Below are the code and all the weights of a small trained network. Each question names an input and a target symbol and asks about switching units off, where a switched-off unit gives its printed mean instead of its output.

import numpy as np


def w(rows, s, z=0):
    codes = np.array(rows[::2]) - 128.0
    scale = np.full(codes.shape[1], s)
    scale[-1] = z or s
    return codes * scale


def f(y):
    return np.maximum(y, 0)


def softmax(a):
    e = np.exp(a - a.max(-1, keepdims=True))
    return e / e.sum(-1, keepdims=True)


def log_softmax(a):
    a = a - a.max(-1, keepdims=True)
    return a - np.log(np.exp(a).sum(-1, keepdims=True))


def net(x, mask):
    ids = ['αβγδεζπστφψ'.index(c) for c in x.split()]
    T = len(ids)
    res = E[ids] + P[:T]
    u = 0
    for l in range(2):
        q, k, v = (res @ M[l].T for M in (Q, K, V))
        z = softmax(np.where(np.tri(T) > 0, q @ k.T / 4**0.5, -1e9)) @ v
        res = res + np.where(mask[u], z, O[l][:, -1]) @ O[l][:, :-1]
        u += 1
        y = f(res @ A[l][:, :-1].T + A[l][:, -1])
        res = res + np.where(mask[u : u + 8], y, B[l][:, -1]) @ B[l][:, :-1]
        u += 8
    return log_softmax(res[-1] @ U[:, :-1].T + U[:, -1])


Q, K, V, O, A, B = {}, {}, {}, {}, {}, {}
E = w([
[98,125,122,148,180,62,90,193,150],'α',
[121,165,239,184,189,97,110,163,111],'β',
[115,172,119,65,81,127,64,149,153],'γ',
[108,127,149,78,87,91,190,65,152],'δ',
[155,135,232,51,45,210,185,128,78],'ε',
[112,61,150,124,124,82,193,93,147],'ζ',
[130,74,203,58,124,106,129,170,47],'π',
[62,222,84,167,120,120,75,109,179],'σ',
[91,65,89,97,120,76,33,198,91],'τ',
[93,170,63,118,5,212,160,87,180],'φ',
[183,163,95,66,189,154,229,185,92],'ψ',
],0.017)
P = w([
[156,143,154,118,59,71,150,148,145],'0',
[163,144,206,140,92,94,121,143,132],'1',
[61,137,195,106,98,94,158,181,156],'2',
[176,95,158,91,128,166,142,132,176],'3',
[147,131,151,148,113,111,130,138,106],'4',
[38,120,159,93,126,107,151,154,154],'5',
[164,90,133,91,158,175,138,116,154],'6',
[132,125,115,159,142,122,125,121,87],'7',
[20,111,130,82,163,108,135,131,145],'8',
[146,86,101,93,188,177,123,98,140],'9',
[111,115,73,175,166,126,110,105,73],'10',
[4,102,102,81,184,115,128,110,132],'11',
[139,86,88,87,215,189,114,83,126],'12',
[150,148,155,148,126,111,119,133,92],'13',
],0.02)
Q[0] = w([
[249,162,105,186,106,109,108,119,106],'L0H0',
[168,139,154,142,119,82,128,114,102],'L0H0',
[33,136,142,82,115,123,171,173,165],'L0H0',
[101,130,117,162,58,121,114,158,120],'L0H0',
],0.015)
K[0] = w([
[180,169,235,120,29,2,156,211,210],'L0H0',
[194,123,129,202,89,78,138,164,140],'L0H0',
[104,101,52,102,210,179,124,23,11],'L0H0',
[151,134,17,97,61,144,140,149,112],'L0H0',
],0.0087)
V[0] = w([
[151,147,121,124,60,132,98,161,125],'L0H0',
[194,74,132,142,176,44,153,165,93],'L0H0',
[130,106,98,113,149,161,51,180,114],'L0H0',
[126,2,179,88,19,114,84,144,98],'L0H0',
],0.0086)
O[0] = w([
[182,204,82,66,122,114,136,136,137,124],'L0H0',
[145,2,127,154,55,149,169,169,107,255],'L0H0',
[86,134,121,132,162,103,22,167,126,30],'L0H0',
[172,79,121,68,212,26,139,102,74,192],'L0H0',
],0.0085,0.0049)
A[0] = w([
[135,99,128,175,32,56,89,81,89,255],'L0N0',
[82,146,51,30,144,153,199,173,107,142],'L0N1',
[198,194,141,131,178,140,51,100,155,170],'L0N2',
[224,117,184,249,104,148,78,82,153,91],'L0N3',
[155,99,96,160,169,142,115,216,98,154],'L0N4',
[72,157,131,126,140,94,160,193,130,166],'L0N5',
[161,149,129,85,255,150,161,101,136,172],'L0N6',
[186,196,65,195,72,100,156,147,66,127],'L0N7',
],0.0077,0.0075)
B[0] = w([
[122,159,131,108,192,255,193,230,98,233],'L0N0',
[67,117,128,131,72,160,63,115,83,232],'L0N1',
[158,72,153,120,115,193,159,146,144,160],'L0N2',
[208,148,124,64,109,106,178,126,90,170],'L0N3',
[165,135,134,83,98,210,160,116,125,208],'L0N4',
[17,52,145,135,88,142,143,169,208,213],'L0N5',
[119,101,148,151,58,171,143,143,135,254],'L0N6',
[105,178,98,69,208,148,177,157,71,173],'L0N7',
],0.0084,0.0083)
Q[1] = w([
[184,56,112,145,101,135,75,65,254],'L1H0',
[72,213,57,95,202,69,182,217,104],'L1H0',
[250,209,32,170,241,149,168,161,46],'L1H0',
[104,39,219,54,197,100,65,83,218],'L1H0',
],0.0093)
K[1] = w([
[160,105,168,187,118,140,66,73,167],'L1H0',
[157,197,99,105,141,105,162,171,111],'L1H0',
[153,163,151,41,109,40,168,208,199],'L1H0',
[111,80,154,132,236,138,34,7,91],'L1H0',
],0.011)
V[1] = w([
[128,130,12,108,163,143,185,107,229],'L1H0',
[149,95,206,225,216,78,178,141,181],'L1H0',
[150,225,127,85,144,91,43,200,188],'L1H0',
[163,2,74,112,187,142,50,247,165],'L1H0',
],0.0071)
O[1] = w([
[161,113,52,69,163,136,174,180,254,74],'L1H0',
[107,175,205,110,240,186,129,170,97,44],'L1H0',
[129,118,176,115,99,125,35,161,151,5],'L1H0',
[127,158,105,74,77,88,129,199,71,151],'L1H0',
],0.014,0.013)
A[1] = w([
[17,162,203,122,118,97,103,99,167,93],'L1N0',
[90,135,161,240,45,151,114,133,140,29],'L1N1',
[84,100,119,64,75,154,142,97,110,235],'L1N2',
[96,130,151,95,255,164,176,121,133,94],'L1N3',
[236,125,95,103,131,168,132,64,208,2],'L1N4',
[212,130,97,164,104,111,91,100,139,124],'L1N5',
[47,155,159,130,123,84,92,178,147,122],'L1N6',
[186,107,98,123,215,218,135,129,128,91],'L1N7',
],0.0093,0.0046)
B[1] = w([
[188,144,8,148,173,133,128,171,156,150],'L1N0',
[96,97,84,55,171,95,88,133,158,185],'L1N1',
[150,166,182,154,161,127,123,144,134,253],'L1N2',
[130,159,110,142,106,180,88,113,119,195],'L1N3',
[134,76,146,136,186,124,101,146,81,175],'L1N4',
[126,127,112,119,57,187,142,150,120,153],'L1N5',
[155,63,91,95,97,151,82,56,62,146],'L1N6',
[132,164,123,97,140,70,97,111,155,169],'L1N7',
],0.015,0.027)
U = w([
[55,93,142,1,113,194,180,141,131,131],'α',
[70,116,185,121,94,233,102,108,120,210],'β',
[128,112,146,123,27,184,91,99,160,192],'γ',
[159,127,126,140,155,97,121,70,115,148],'δ',
[104,79,138,58,48,178,129,17,103,158],'ε',
[167,144,95,39,84,173,151,75,147,60],'ζ',
[72,98,139,155,127,145,147,124,59,56],'π',
[148,111,164,167,124,136,73,156,159,165],'σ',
[160,132,109,126,81,124,95,118,111,102],'τ',
[94,66,128,113,101,223,116,119,90,2],'φ',
[156,110,105,187,69,192,174,121,142,198],'ψ',
],0.0064,0.0076)

Each question gives the input, a string of symbols that net reads in full, and the target symbol t.
The units are the heads (4 rows each of Q, K, V and O) and the neurons (one row each of A and B). Each row of codes is followed by its name. A weight is (code - 128) times the scale printed after its matrix; where a second scale follows, it is the last column's (O, A, B and U).
mask holds one flag per unit, layer by layer, with each layer's heads first. A switched-off unit (its flag False) gives its mean, the last column of its rows in O or B, instead of its output. The means were averaged over made-up inputs and are rounded, as every weight is.
A unit's drop is (log p(t) with every unit on - log p(t) with that unit switched off) / (log p(t) with every unit on - log p(t) with every unit switched off).
The circuit of an input: a set's keep is (log p(t) with only the set's units on - log p(t) with every unit switched off) / (log p(t) with every unit on - log p(t) with every unit switched off). Starting from the 12 units with the biggest drops (on a tie, the unit counted first), units are removed one at a time, each time the one whose removal leaves the highest keep (on an exact tie, the one counted first), for as long as the keep stays at least 0.8.
units of the circuit, in order: the units of the circuit, biggest drop first
k most important neurons: the k neurons with the biggest drops, biggest first
k most important neurons of layer l: the k neurons of layer l with the biggest drops, biggest first
input β ζ ζ γ ψ, target β: most important neuron of layer 1 -> [L1N3]
input β σ ε β β δ α β γ β, target γ: 4 most important neurons of layer 0 -> [L0N1 L0N0 L0N3 L0N5]
input β φ ψ δ, target δ: units of the circuit, in order -> [L1H0 L1N4 L1N7 L0H0]
input φ ψ β ψ π ζ α ψ, target φ: 2 most important neurons of layer 0 -> [L0N7 L0N1]
input γ ψ ψ ε β, target γ: units of the circuit, in order -> [L1H0 L0H0 L1N5 L0N1]
input ψ γ ζ, target α: 3 most important neurons -> [L0N0 L1N1 L0N1]
input α ψ ψ β ψ ζ, target α: 4 most important neurons -> [L0N1 L1N1 L0N0 L0N6]
input ψ φ β φ ε β γ φ ε α ε ψ ψ, target ψ: units of the circuit, in order -> [L0N1 L0N6 L1H0 L1N2]
input α π β ψ β β π ψ ψ β π, target α: units of the circuit, in order -> [L1H0 L0N0 L0N1]
input ε δ σ, target ζ: 2 most important neurons of layer 0 -> [L0N5 L0N4]
input ψ δ β β ψ β π β γ ψ π β β, target β: units of the circuit, in order -> [L1H0 L0N0 L1N3]
input ε β ψ β β γ ζ, target ζ: units of the circuit, in order -> [L1H0 L1N7 L1N3 L0N1]
input π β α τ β β ψ γ α β γ, target π: units of the circuit, in order -> [L1H0 L0H0 L0N0]
input ψ τ φ, target α: units of the circuit, in order -> [L1N1]
input ψ σ β ε α σ α ε τ, target ε: units of the circuit, in order -> [L1N6 L0H0 L1H0]
input δ σ τ ψ σ β ψ β, target δ: units of the circuit, in order -> [L1H0 L1N7 L0H0]
input β β β β β ε β, target ε: 3 most important neurons -> [L0N0 L0N1 L0N3]
input β δ π, target π: units of the circuit, in order -> [L0H0 L1H0]
input β β β σ π β β ψ β, target α: units of the circuit, in order -> [L1N1 L0H0]
input ε π φ β δ ψ β β α β, target α: 3 most important neurons of layer 0 -> [L0N3 L0N5 L0N1]
input ε β β π β δ β β, target ε: most important neuron of layer 1 -> [L1N1]
input ε ψ γ β π ψ β γ, target ε: 4 most important neurons -> [L0N1 L0N0 L1N1 L1N5]
input ψ σ φ β β β ε ψ ζ β σ β, target ζ: 4 most important neurons of layer 1 -> [L1N0 L1N6 L1N1 L1N2]
input β ψ π ψ ε φ π β τ β ε β σ φ, target β: 2 most important neurons of layer 1 -> [L1N3 L1N1]
